Here is a tiny trained network, its code and every weight. The questions are about switching its units off for an input and a class, where a switched-off unit gives its printed mean instead of its output.

import numpy as np


def w(rows, s, z=0):
    codes = np.array(rows[::2]) - 128.0
    scale = np.full(codes.shape[1], s)
    scale[-1] = z or s
    return codes * scale


def norm(h):
    return h / np.sqrt((h * h).mean(-1, keepdims=True) + 1e-5)


def f(y):
    return y / 2 * (1 + np.tanh(0.7978845608 * (y + 0.044715 * y**3)))


def log_softmax(a):
    a = a - a.max(-1, keepdims=True)
    return a - np.log(np.exp(a).sum(-1, keepdims=True))


def net(x, mask):
    res = np.array(x, float).reshape(1, 2) / 4 @ E
    u = 0
    for l in range(3):
        y = f(norm(res) @ A[l][:, :-1].T + A[l][:, -1])
        res = res + np.where(mask[u : u + 4], y, B[l][:, -1]) @ B[l][:, :-1]
        u += 4
    return log_softmax(norm(res)[-1] @ U[:, :-1].T + U[:, -1])


A, B = {}, {}
E = w([
[179,1,85],'x0',
[57,234,62],'x1',
],0.008)
A[0] = w([
[130,167,60,84],'L0N0',
[171,162,248,4],'L0N1',
[135,143,237,8],'L0N2',
[68,139,116,129],'L0N3',
],0.013,0.0023)
B[0] = w([
[138,112,111,205],'L0N0',
[102,76,7,254],'L0N1',
[54,118,68,224],'L0N2',
[138,133,89,189],'L0N3',
],0.011,0.0036)
A[1] = w([
[134,105,225,133],'L1N0',
[187,254,145,253],'L1N1',
[67,90,59,65],'L1N2',
[188,82,63,171],'L1N3',
],0.0085,0.003)
B[1] = w([
[138,103,208,128],'L1N0',
[228,149,159,213],'L1N1',
[2,69,73,219],'L1N2',
[101,200,200,253],'L1N3',
],0.0096,0.0039)
A[2] = w([
[71,48,9,213],'L2N0',
[82,94,16,151],'L2N1',
[122,128,123,1],'L2N2',
[19,78,76,122],'L2N3',
],0.011,0.0026)
B[2] = w([
[73,150,162,255],'L2N0',
[73,39,166,226],'L2N1',
[62,104,241,116],'L2N2',
[6,141,140,228],'L2N3',
],0.012,0.0089)
U = w([
[41,125,133,254],'0',
[210,76,187,12],'1',
[190,253,55,86],'2',
],0.017,0.0028)

Each question gives the input, the list of numbers given to net, and the class t.
The units are the neurons (one row each of A and B). Each row of codes is followed by its name. A weight is (code - 128) times the scale printed after its matrix; where a second scale follows, it is the last column's (A, B and U).
mask holds one flag per neuron, layer by layer. A switched-off neuron (its flag False) gives its mean, the last column of its row in B, instead of its output. The means were averaged over made-up inputs and are rounded, as every weight is.
A unit's drop is (log p(t) with every unit on - log p(t) with that unit switched off) / (log p(t) with every unit on - log p(t) with every unit switched off).
The circuit of an input: a set's keep is (log p(t) with only the set's units on - log p(t) with every unit switched off) / (log p(t) with every unit on - log p(t) with every unit switched off). Starting from all 12 units, units are removed one at a time, each time the one whose removal leaves the highest keep (on an exact tie, the one counted first), for as long as the keep stays at least 0.8.
units of the circuit, in order: the units of the circuit, biggest drop first
top k neurons: the k neurons with the biggest drops, biggest first
drop when u is switched off: that unit's drop, to one decimal
input [8,-1], class 1: units of the circuit, in order : L0N1, L0N2, L2N3
input [1,0], class 1: top 3 neurons : L0N1, L0N2, L2N3
input [-2,4], class 2: top neuron : L0N1
input [1,-8], class 1: units of the circuit, in order : L2N3, L1N2
input [1,-7], class 1: units of the circuit, in order : L1N2, L2N3
input [3,-1], class 1: top 2 neurons : L0N1, L0N2
input [-1,6], class 2: top 3 neurons : L0N1, L0N2, L1N1
input [5,-3], class 1: top 2 neurons : L0N1, L2N3
input [3,0], class 1: top 2 neurons : L0N2, L0N1
input [-6,1], class 2: top 2 neurons : L1N1, L2N3
input [-1,2], class 2: drop when L0N2 is switched off : 1.2
input [-2,8], class 2: drop when L0N1 is switched off : 0.8
input [-4,8], class 2: drop when L0N1 is switched off : 0.1
